124  165  139  136  165
250   16  166  187   16
 51  128   79   72  128
--> 128

7  4  1  5  5  7
4  6  6  6  5  5
5  4  1  8  2  5
--> 5

62  64  67  14  18  20  16
36  35  46  89  96  92  89
65  63  50  24  34  27  33
--> 33

116  325  479  486  433  535  331
252  378  546  618  555  451  170
523  866   64  603  336  326  591
--> 591

3  8  3  5  5  2
2  8  4  2  6  5
1  9  3  4  3  4
--> 4

138  221  141  164   97
 81  101  190  100  145
159  107   86   60  122
--> 122

655  198  572  546  364  195
444  374  149   82  375  331
443  273  980  840  702  313
--> 313

6301  4959  4143  4618
2106  4898  8255  4412
3108  4471  8476  4430
--> 4430

-252  -427  -813   519   103
-267   299  -265  -798   973
-316   -78  -611   221  -417
--> -417

70  44  82  59  85  39  16
40  38  30  26  84  62  68
56  34  65  41  13  53  63
--> 63
---
1  4  4  5  7  4  3
5  6  5  7  6  3  6
2  5  6  7  8  4  6
-> 3

4366  4346  4251  4466  9628  3726
4200  4113  4342  4375  3212  2249
8027  8023  7527  7803  3179  2939
-> 3726

3066  8097  2502  5347  2852  8441  7236
3352  8129  9294  7493  4318  2763  6450
7710  6569  6246  6984  6287  7298  6468
-> 7236

-15    5  -24    8  -39  -12    4
-20  -15   39   40   15   30    3
 22   27   48   -5   46    1  -27
-> 4

 -9  -23  -20   15  -17
-15  -30  -24   30   -6
-14  -29  -25   27  -12
-> -17

536  517  285  641  712
505  711  253  495  287
158  212   91  909  387
-> 712
---
-15	-38	-44	3	32 Out: -15, 32

78	109	0	229 Out: 78, 229

-11	-5	29	-34	8	15	19 Out: -11, 19

-653	141	-55	-799	78	344
-112	141	409	652	154	-112
Out: -653, -112

3	8	96	114	196	53
209	7	105	61	32	204
Out: 3, 204

139	-625	977	945 Out: 139, 945

9191	9765	2408	9328	8388	9109 Out: 9191, 9109

3873	4159	6602	3800
2631	2889	8142	4322
Out: 3873, 4322
---
[[33 49 67 33]
 [52 40 20 74]] -> 74

[[137 113 138  81 103]
 [115 118 100 202 136]
 [ 77  19  78 225 140]] -> 136

[[71 16 17 73]
 [71 26 26 76]] -> 76

[[-21 -32  26 -47]
 [-33 -23 -41 -32]] -> -32

[[4 2 1 5]
 [6 7 7 0]
 [5 4 3 3]] -> 0

[[113  91 255 364 786]
 [273 460 885 607 184]] -> 184

[[ 22  72  41 113]
 [165 223 156  88]
 [234 116  95 131]] -> 88

[[224 296 922 241 637]
 [378 656 354 504 533]] -> 533

[[49 65  0 35]
 [65 22 78 21]] -> 21
---
array([91, 16, 70, 12, 45])
45
array([-34,  -7,  38,  41])
41
array([5, 4, 5, 1, 8, 7])
7
array([12, 16, 32, 88, 65, 77, 96])
96
array([200, 147, 119,  53])
53
array([725, 482,  82, 919, 325])
325
array([43, 35, 96,  7,  1])
1
array([4, 4, 3, 3, 2, 4, 7])
7
---
[ -6 -23   0 -19 -29   2] >> 2, 0

[[-18  26  -6  -2  -4]
 [  0 -28   9   2   0]] >> 26, 9

[-33 -32 -30  16 -18] >> 16, -18

[-10  33 -14  37   3  36] >> 37, 36

[[  3  16  12   3  -4 -21   9]
 [ 38   0  16  37   3  17  -9]] >> 38, 37

[-30  22   0   9  24 -23] >> 24, 22

[-30  -3 -28  13   1] >> 13, 1

[-31  -9  10  18] >> 18, 10

[20 -1  9 38  6  3] >> 38, 20

[ 13 -20 -11   6  21  29 -18] >> 29, 21
---
[[-16   2  -4   4 -12  -9]
 [ 34  20  16  -3  26  27]
 [  9 -17  11  26  18   3]] -> 34

[[ -2   5 -28  12  15 -17]
 [ -6  -7  14  15   8  17]
 [ 12 -12 -17  17  30  15]] -> -6

[[  6 -16  -1  -2 -17  26]
 [  4  17   1  15  39  -5]
 [ 19   5  -3  -7   5  11]] -> 4

[[-16 -36  29   3   3]
 [  8  -8  20  -8   8]
 [ -8   5   7   5   0]] -> 8

[[  3 -23   4   2  33]
 [ 37  -5  38  20 -23]
 [ 23 -20 -16 -23  -3]] -> 37

[[ 24   3  -7 -26 -12   9  -9]
 [  2 -20 -14  19  28   1 -20]
 [ 35  26  23  -3  33  21   3]] -> 2

[[ -3   8   3   9]
 [ 26  23  26  -7]
 [ 34  12  23 -24]] -> 26
